Known rows, with every way that one mark hangs from another
K_125(K_151(K_551 K_801)): [ 139  104 -358  -81 -324  131  238   37   67   12   49  133 -458    6
 -162   87  117 -241  -13  -53   22 -100   35   35  116 -283   69  208
   74  107    1   58  137  353   69  -77   52  125 -289  -52  -30 -127
   85 -103  -59   38 -277    6 -116   15   66   12  -84   37]
K_130(K_267 K_551(K_390(K_125(K_151)) K_397)): [-185  449  -24   96 -202  -27  -68  163  282   29  -48   86  227 -222
   12  280 -103  168  -64  103 -105  -42  129 -261 -145  -22   94   -8
 -209    4 -266  121 -266  130 -141 -132  126  203 -115 -337   -3  -47
  185  -78  305  140  250   -8  258  206  218  371  -16  -72]
K_333(K_207(K_267(K_151)) K_390(K_125) K_793): [-217 -468   99   44  -86  -68  132  269  207  -86  101  238   57  331
 -161  194 -105 -222  185  356  387   61  203 -207 -154  106  198  207
  -37  -57   51  486  372  179  -49 -312   39  -66  122   50  244  328
  200   12  144   81  166  343 -152   29  363  329  -98  514]
K_397(K_551(K_333(K_390))): [ 109  -65  180    4  141   51  -98   58 -162  -87  -26   17  174  -73
  -25   35 -162   92   28  112  -14    2  132   51 -138  359  214 -181
   33 -152  -50  -35    3   27   -4 -244  -17   26  126  -51   67   61
 -150 -107 -126 -289  -21   14 -231  -83 -281   62 -134  104]
K_551(K_130 K_333 K_390): [ 380   21 -101 -267   61   61  -12  -11  135   32  254  170  425  -60
   30  157 -228  124  220   90 -195  -75   46   49  121  414  262  -21
  125  173 -162  155 -264  146 -221 -390  197   54  216   -6  387  199
   61 -117  -54  -59 -147 -241  -59 -412 -309  283 -156   86]
K_151(K_333(K_390) K_551): [ 175 -343 -210 -158   94   17  183   -3  -56   30  -71   49 -149  178
 -181   90   19 -214  158   41    2  -19  -49   20  189  -27  296   68
  -67   13   68  187  -57  246  -11 -126 -287   87   35  130  117   45
  159 -163    1  -88  -90  -39  -57  -14  195   38 -103  155]
K_267(K_151(K_333(K_793) K_551(K_390))): [ 153 -338 -312 -187   78  164   71   50  -23  -85  121  141 -142  137
 -159   73  169 -311  160   95  -80 -113  -23 -108  184   17  231  171
   -9   48  117  309   70  217 -102 -140 -445   12  185   68  338  347
  113  -37   42  173 -160 -183 -138 -294  233  142 -119  254]
K_708(K_390(K_125(K_151))): [-195   45  -84   11  -91    1  -26    9   76   12  138  -52  -83  100
   77  115 -172  -45   63   15  125  -22  102  -31  -92   68 -101  -58
  123   86   15   69 -231  143  142   19  -37   67 -102   50  -39 -224
  107  174  131  -90  118  223   74  104   84   78   35  158]
K_333(K_125 K_267 K_793): [-131 -306    2 -120 -161   78  210  103  168   52   73   69  -14  335
  -83  217  -71 -164  340   91  236   21  224  -15 -121  -12  233  131
 -169   20  178  191  176  110  -13 -147  173   30   34  153   64  -47
  173  -91  118  331  -47  225   14   94  110   26  -28  235]
K_207(K_125(K_151) K_551(K_130 K_267 K_390(K_397))): [ 247   -4 -296   37  -77  187  102  301  142   57  163  201    7 -101
  -51  275 -256  -84  528  347 -111  -90  194 -125  -56 -128   35  122
  -68   60  -37  413 -229  238  111 -385   51  147   85 -274  -22   87
  123 -103  208  116 -156 -480   46 -250  -88  343 -193  245]
K_551(K_267(K_397) K_333 K_390(K_708)): [ 306   34  -50   85  144  109 -191   21  235 -137   28  442  534 -278
   11  313 -204  130  114  513 -135  186  161 -175  116  231  152 -166
   86  116  -18  110 -326  -14 -158 -449  171 -230  358  -14  283  413
 -205 -107  -34 -540  100   24   65  -11 -365  377  -70  151]
K_267(K_151(K_333(K_130 K_390) K_551 K_801) K_397): [  70 -380 -296  -33 -163  180    2   71  193 -204 -219  285 -171   49
 -239   57   46 -313   24  129  163 -214  -33  -17  242  -55  307  205
  109  156  241  290  220  283  -44 -174 -128  -88  215   79  388  304
  -20 -249 -103   24  -68 -174 -239  -50  162  -17  -98  181]
K_793(K_333(K_125 K_130(K_267(K_397) K_551 K_708))): [-432  -34  189   49 -170  126  233  166  334   38 -209   47  190  199
   46  432  -54  282  -71   61  366   89  327 -283  -69  586  -26  -63
 -281   44    2    2  -64   99 -148  147  215   86  285  144   59 -158
  206  -50  295  607  238  -40   92  298  225  -97  -61 -188]
K_551(K_333(K_207 K_793)): [ 215 -244  166 -173  116  109  260  171  153  -68  191  133   34  157
   12  225    6  -21   83  187   34    8  244  -18    1  311  138   46
  -68  -57  -42  189  214  183 -130 -364   57   48   95   33   75  107
   76  -14   -6   75   51   45 -302 -164 -141  120 -129  320]
K_708(K_125(K_151(K_801)) K_390(K_397)): [ -62  246 -101  -61  -52   40   70  -79  149   22  118   28 -175  -26
  125   -2 -208  -86   30 -158   61 -240  -35  133   15  -77 -179  139
   69  162  110   72 -368  249  329   12    9   85  -70 -158 -103 -514
   44   88  -80  -90  258 -104   36   87  114  -91  125   62]
K_390(K_125(K_151(K_551)) K_397 K_708): [-192   43 -123  132  194  -39  114   26   48  -77   55   45 -101  -81
  107   97    9 -140  -16   59  209  404  -59 -219   40 -224  278   81
   36  291 -127   -1 -210  128   85  152 -241   44   52   33  -10  -81
   49  189  184 -199   14  376   53  108  127  183  -35  167]
K_130(K_267(K_151 K_397)): [ -89    1   24  190 -186   51 -330  156   10 -122 -163  156   43 -295
  -47   17   84   13 -219    3  -93  -55  119 -257  -78 -137 -113    9
  -85   -1   69  100    1  -26 -110  129   -9  -21   90 -161   -1  231
 -251   76  151  273  257 -143    3  -37  113  -35  -81  -76]
K_151(K_801(K_390(K_125 K_397(K_551) K_708))): [-119  232 -158   77  116   69 -112  -60  -89 -144  -33  -72   81 -268
   85 -116 -238  -70 -300  133  201  261 -335    7  -37 -104  232 -137
 -149  146 -204  -49 -103  -19   76  -95  -98 -187  273  -20  203  -71
 -299 -161  -90 -589    9   96 -237   29 -270    5  -61 -214]
K_390(K_125(K_151) K_397(K_801) K_708): [-296   61  124  228  144   18  -53 -133  134 -183   -6   33  106  -79
  253  -49   -9  -14  -96  136  250  354   29 -241  -71 -182  197  130
  212  339 -119   -1 -134  -37  253  208 -225  -92  210 -100  -57   28
 -135  188  110 -256  178  228  151   64  116  216  123  120]
K_151(K_333(K_390(K_125 K_708) K_793)): [-221 -434  105 -115  269 -124  191 -175  193  -83    1   19  144  414
    4  141  -62 -125  178  367  223  208  -63  -63   99  115  599  152
   80   24   75  315  -47   94   48 -145 -259   16  377  199  362  124
  278  109   27 -265  115  423   55   38  107  169   59  299]
K_207(K_551(K_267 K_390(K_125 K_397))): [ 100   15 -129  175  125  -31 -110  213   80   45   46  173  268 -304
  -10   69 -194  -58  279  374  -16  159   -8  -88  -42   61  -52 -107
 -134   15  -91  181 -156   10   20 -369 -121 -112  163 -110   28   90
  -66 -218  235 -374  100 -116   29   29   56  372 -121   88]
K_708(K_390(K_125 K_397(K_551))): [-137  115   65  188  299   -8 -231  130 -132  -31   51 -111  115 -206
  169 -115 -239   14   36  -29  118   20   -5  -27 -192  188 -136 -241
  -92  111  -85 -107 -278  -31   75   30 -171 -107   11  -59  -91 -229
 -127   42  106 -308  217 -118  -92   91  -12   49  -56   86]
K_125(K_151(K_551(K_333) K_801)): [ 311   48 -280 -133 -298  176  237   38   69  -31  137  183 -382  -66
 -133  159   76 -211  -12  -14  -62  -61  114   65  142 -123  105  145
  147   95  -53   38   93  413   43 -180  -10  167 -176  -22   23  -97
    3 -105  -63  -74 -268   23 -269 -110 -115   47 -154   64]
K_551(K_130(K_267 K_708) K_333): [ 153   23  155 -178  -23   60  -59   34    9   31   42  189  319  -31
   57  225 -175   94   44  -46 -146  122  172 -229  130  264  213   82
   41   44 -126  -35 -261  232 -220 -181  338  109  151   63  103  -87
  -19  -30  120  129   34 -171  -91 -316 -144  -79 -270 -149]
K_151(K_333(K_125 K_390 K_793(K_130(K_267))) K_801): [  -9 -387  -35 -199 -211  -55  287 -142  267   52  -44   84   34  374
  -87   99  -29  -75  325  179  229 -129  203  157   66  117  396  234
  -26  119   96  335  112  271  168 -182 -115   83  395   41  320 -147
  272 -207    1  368  -28   99  -90  -93   80  -53   42   87]
K_390(K_125 K_397(K_551(K_130) K_801) K_708): [-153   47  154  228  387   61 -255   12   45 -156   16   -3  389 -181
  236 -170 -121  -46 -101  152  231  306  -22 -258  -62  113  341  -84
  128  333 -214 -159 -171 -127   -3  101  -91 -237  243 -113   58  111
 -286   39   27 -425   55  -65  103   12  -90  209  -79   26]
K_793(K_130(K_551) K_333(K_125) K_390(K_397(K_801))): [-142   28   72   68  -28  -22   99  -88  382  -67  -47 -112  293   58
  246  -31 -138  501  151  -97  546  151  598    1 -112  491 -177 -214
 -155  289 -251   42 -228    1  256  293 -210 -144  543 -139    4 -128
   70  -61  444  559  257 -333  135  169  383  110  104 -108]
K_267(K_151(K_333(K_125 K_130 K_207) K_801)): [  73 -411 -158 -205 -266  183  233  219  247  -21   33   90 -169  355
  -97  152  107 -255 -105  179  331 -186   27  -45   82   66  125  292
  237  220   15  231  483  334   57 -106 -190   56  134   98  230   21
  -75 -174 -184  302 -144   80 -338 -151  151 -204  -78  246]
K_130(K_267 K_708(K_125(K_151(K_801)))): [-221  217   23 -112 -286  101   69  -99   73  103  -96  126  -48  118
   11  189  -43  -98 -156   14   15  -11  -18 -114  117  -70  106  270
   66  -67   40  -95 -217  311  134   10  284  172  -93  -83 -116 -444
   46   35  -13  190  184  175  127  110  148 -238  -13 -149]
K_267(K_151 K_397(K_551(K_333(K_130(K_390))) K_801)): [ -66 -150  103  276   78  388 -400  160  -47 -417 -213  193  200 -193
   65 -112  -97   47  -93  144  107 -114  352 -190  -92  376   13 -247
  134  -42  172   -4   17  -46   37  -83  -27 -232  313 -142  145  406
 -475  -14  -24  -38  184 -476 -269 -200 -215  -18 -174   96]
K_390(K_125 K_397(K_551)): [-138   68  167  211  287  -24 -196  154 -108  -53   27 -104  163 -295
  132 -154  -65  -45  -58   66  118  183 -133   -5 -138  137  105 -232
  -82   40 -172 -179  -74  -65   20   95 -256  -71  103  -72  -49  -89
 -189  -22   65 -254   97  -33 -113   76  -56  125  -97   69]
K_333(K_390 K_793(K_125(K_151))): [-340 -200  164 -133  -99  -56  281 -114  159  -28   43   54   50  469
  -29  103  -65   38  339  168  264  -23  283  -24 -101  267  396  125
  -42  -81  250  277   88   78  100 -177   70  116  298  131  248   33
  372   21  179  225  -87  305  103   16  146   98  162  293]
K_207(K_125 K_267(K_151)): [  21 -282 -145  220 -232  178  -84  239  -51  -37   83  124 -185   49
 -135  121  -34 -264  102  226   43  -79  125 -183 -115 -270 -179  130
  100  -42   28  208   66  108  106   69 -225   -3   41 -101   20  264
  -82  164  161  198  -22  -64 -132  -99   64   77 -130  198]
K_551(K_130 K_267 K_390): [ 276   83 -111 -169  -45  -27 -134   90  237   63  171  263  423  -98
  -65  171 -183  -26  310  173 -157  -59   56 -159  106  152   84    0
    6  144  -36  183 -203  117 -196 -335  322  -88  165    5  286  211
   48 -258  -12  -84 -184 -330  217 -224  -15  298 -136   32]
K_708(K_125(K_151(K_333))): [ -13 -168  -10 -226  -36   74  154  -61  164   66  138  -59 -101  160
  -11  144   49 -238  -56   76  -15  -49  -78  146  193   43  186   -6
  151 -116  149   59 -232  275  227   76 -276  223   25   41  -30 -277
   52  150 -122   45   93  120  173  115  111  -45   35  171]
K_267(K_151(K_333(K_390)) K_397(K_551(K_130) K_801)): [  53 -313    3  121   45  285 -383   82   44 -292 -136  191  221  -91
  -84 -137  -62  -97  -84  171   94 -184  137  -96   44  196  337  -96
  203   38  144  179   77   -3  -33  -66 -157 -208  282 -151  209  510
 -371 -120 -153 -124   46 -530  -57 -105   -2  158 -112  182]
K_207(K_125(K_151(K_333(K_793))) K_267): [  65 -478  -67   11 -162  172  318  148  107   35  151   97 -317  233
 -162  284   22 -340  366  363    2  -55  223   22   -8 -251   98  170
    7 -158  154  403   11  357  234 -110 -286  191  -39   -3   -8   47
  245  191  112  250  -44 -157  -60  -46   64  149 -126  424]
K_801(K_267(K_397) K_390(K_125(K_151(K_333)) K_708)): [-184    3 -216    6   58  198  -81 -217   58 -125  -62   13   83 -112
  -34  167  -68  -72 -279  243  -18  346 -329   41  154 -137  386 -332
  -28  -24   32   17 -357   15  -31  -50 -325  -63  421  293  251  229
 -296 -160   62 -408  127  245   91  164 -298  167   37  -40]
K_551(K_130(K_708(K_125)) K_267(K_397(K_801)) K_390): [  72   79  -73   -4   30  342 -293  -42  360  -47    3  482  668  -23
   42  182 -304  -74  242  367   -6  -67   53 -177  297  370  245  -60
  124  120  124   -9 -483   15 -140 -329  472 -336  285  -58  252  261
  -96 -271  -55 -207   82 -385  431   67  -62  326  -30   42]
K_151(K_551(K_267 K_333(K_130(K_708(K_390))) K_397)): [ 257  -49  -76  -36  129  232 -115  121  143 -130  -47  430  220  -33
  -12  397 -261 -205  299  120  -20  -26  425 -302  218  204   22  -95
  -51  -11  146  -70 -261  266 -112 -475  262 -220  111  188   70  -36
   58 -371  158 -340  -53 -168 -121   41  -31   40 -197   82]
K_130(K_267(K_397(K_551)) K_708(K_390)): [-197  196   44  235   90  196 -303  112 -216  -22 -307  147  186 -164
   38   99 -242  172  -62   54    0  -34  226 -208  -95  199 -111 -172
 -216  -99   81 -152 -357    5  -98 -136  360 -146 -141 -110 -205 -175
 -162    5  105  -38  355 -274    2  211  -60 -176 -135  -86]
K_333(K_130 K_390(K_708)): [-329 -189  152  -67  136 -155  128 -156  146  -95 -257   39  237  333
   30  152 -177   85  193  120  280  131   69 -180  -52  114  371  240
   67  158  158  198    6  -12   69 -161  254  -27  317  145  294   62
  239   -9  -63  -29   41  362  128   -2   76  -61   93  121]

Rows
[-167   79  158  147   58  447  125    7  257 -191  -57  293  191  261
  146  271 -183  150  188  152  199   -9  368 -216    6  358  305   57
   27  -42  -62  -72  -72  -32  -58 -208   58  -79  173 -134   56   73
  114 -152  184  -13   90  -74  -66  151  -88  193   49   -8] | K_130(K_551(K_333(K_125 K_793) K_397(K_801)) K_708)
[ 136  -10 -416  -16 -329  306  274  107   41   23   84   54 -558  170
 -127  189   66 -308  100  130   15 -203   29    8   42 -342   74  256
   76   95  -58   92   67  343  134    0  -82  203 -213 -142  -59  -76
  150   -7   24  218 -311   17 -144  -45 -103   17  -82  152] | K_207(K_125(K_151(K_551 K_801)))
[ 171 -388 -112 -171    6  146  318  218  113  134   91   -6  -61  339
  -42  208   41  -95    0  236  215  -25   50   64   68  167  137    4
   14   71  -92  140  156  208   13 -105 -251  116  -39   96  -28  -85
   11  -89  -90  160  -36  110 -136   63   38  -42  -66  299] | K_151(K_333(K_125 K_207))
[ -25 -102  -96  102 -245   85 -268  182   88 -169  -90  196   50 -176
 -152   88  -58 -115 -123   31   87   16  132 -122  -18 -212    9   -7
  -30   21  177  143  129   87 -105  -67  214 -152   34    2  -10  261
 -268  -34   86   98  200  -86  -71  122  159   61  -91  156] | K_333(K_267(K_151 K_397))
[-175 -409 -148   68   -9  230  -35  160  129 -192 -170  140   16  204
   -9   75  -73  -22  114  162  252 -115  129  -67   86  211  134  -71
   92   46  256  243  -57   96   81   43 -230  -10  326  120  302  189
  -82   50   33  307  127 -174 -150 -109   29 -148  -66  203] | K_267(K_151(K_333(K_125 K_130(K_390))) K_397)
[ -21  112  -57    5  -51  277 -197 -268 -135 -101 -107  -47   62 -119
    9 -143   -2  -31 -167 -104 -154   12 -171  -14  -36 -118  -54 -163
 -110   -3   25 -103  -84 -164   26   -4 -204 -185  335   79   64  259
 -392 -421   31 -146   14 -275   60 -119 -142   26   82 -307] | K_397(K_801(K_267 K_390))
[-272 -142  177 -210  -67  -82  272 -131  372  -51  -71   48   99  292
  132  -52  -68   63  476  114  399  -16  366   52  -39  191  296  234
  -60  143  185  234   80  213  226 -208  156    3  348  106  342 -168
  348  -92  239  389  -68  -62   14 -111  239 -145   94  258] | K_333(K_130 K_793(K_125(K_151(K_801)) K_390(K_397)))
[-190 -286   59 -260 -367  -19  338   86  349   60   78  -45   21  326
  -60  435  -32  -15   50   29  414   65  434  -47 -108  292   28   23
  -93   85  147  206  213  348  113    8  238  139  192  329   26 -207
  209  -98  126  534  -38  166   14  144  288  -40  -42  181] | K_793(K_333(K_125(K_151) K_130 K_267))
[ 112 -215 -139 -156   63  172  198  -31   87  -53  -52   84  -50  -20
   -5   70   99 -199  268    2  -23  -42   82  -35  130  -31  198  178
   -6  269  111  229  -72  307  170 -126 -287   68  107    5   87   41
  114 -181  -15  204 -100 -447   43 -219  272  123  -56  248] | K_125(K_151(K_333(K_130) K_551(K_390(K_397(K_801)))))
[ 133  -87  -31   63  -78  256 -109  138  142  -76  -37  248  314  -13
  118   97 -270  209  176   80   -6  -99  401 -184  -14  363  107 -139
  -31  149  -59  124 -405   88  -89  -92  228   64  198 -121  158   97
 -160  -34  193  241  165 -401  -21 -288 -295   24 -225  -85] | K_551(K_130(K_267(K_397(K_801)) K_390) K_333(K_125))
[ 142  -18 -295   28  -57  197 -203  113  178   46    7  228  316 -199
  -41   68  -50 -174  113  162  -89  -54   37 -215  124  143  255  -53
 -125  305 -137   58 -304   88 -325 -134  135 -102   14 -114  232  311
    4 -214  217   92  -40 -260  277  -50   33  382 -201   -3] | K_151(K_551(K_130(K_267(K_397(K_801))) K_390(K_125)))
[ 117  -78  123  -45   61  -69 -104   -7  197  -89  -85  279  457  -98
   17  240 -273  211   62  143  -62  111  221 -226   40  203  421   44
   10  158  -48  228 -316   85 -229 -264  373   47  309  -46  286  213
  -20   18   69 -102  186   21   52 -164 -244  144 -152    6] | K_551(K_130(K_267(K_397)) K_333(K_390(K_708)))
[-132 -168   48  -46    5  -79  131  153  151   21    7   24  136  291
  -25  157 -155    4   -4  251  320   62    1  -57  -88  206  225   52
  -16   51 -162  188  158  108  -55 -220  128   26   29   20   75   55
  144  -98   28  -64  134  426  -51  136  135  203   -7  330] | K_333(K_207 K_390(K_125))
[-376   45  314   58  105 -165  170   95  180  -96 -268  -38  116   29
   53   56 -187  214  283 -203  192   23    7 -151 -185  119  118  196
 -220  161   58  213  -16   16   37  -24   89  120  264  -62  124  -98
  258 -117  115  265  221 -182   40    0  321    6   43   -7] | K_333(K_130(K_551) K_390(K_397))
[ 147  -56 -150  204 -181  382 -244  215   25 -204   13  249  -20 -218
  -65   -4  -37  -51 -209  231  128 -173  109   67  -48  229  115 -158
  238   25  -19  -74  207   19  -48  -98 -127 -119  126 -154  192  264
 -461 -108 -180 -176 -106  -39 -420  -23 -427   30 -134   76] | K_267(K_151(K_801) K_397(K_551(K_333(K_125))))
[ 351 -150  -19   -6  -71  185 -436   81  354 -259   92  396  332 -152
  -32   63  -25 -297   -9  181  -79 -172  310 -354  229 -130  110   11
  237   66   75  174   37  137  -40 -159  -69 -285  303  -87  147  424
 -298 -332   17 -267  -70 -606   74 -171  183  251  -96   47] | K_551(K_130 K_267(K_151(K_333)) K_397(K_801))
[  77 -376 -314  308 -226  238   -2  365 -114   13   35  135 -298   13
 -217  136  -97 -296  178  373   69  -60  220 -141 -136 -269 -214   97
   29 -188   59  322  124  122  142 -159 -262   20  -67 -190 -101  245
  -95  133  275   89   -1  -98 -205   -9   43  107 -226  194] | K_207(K_125 K_267(K_151) K_551)
[  99  146 -472 -172 -357  215  201  -21  -45  -49   38   45 -447  -73
 -169   92  -36 -247  -99 -105   10  -33  -93   72  102 -309   89   48
 -145   41   23  138   30  310  100 -140   -1   85 -104   25   80 -103
  -10 -213  -57  -47 -285  -54 -179  -67  -42  -30 -107 -131] | K_125(K_151(K_551 K_801(K_390)))
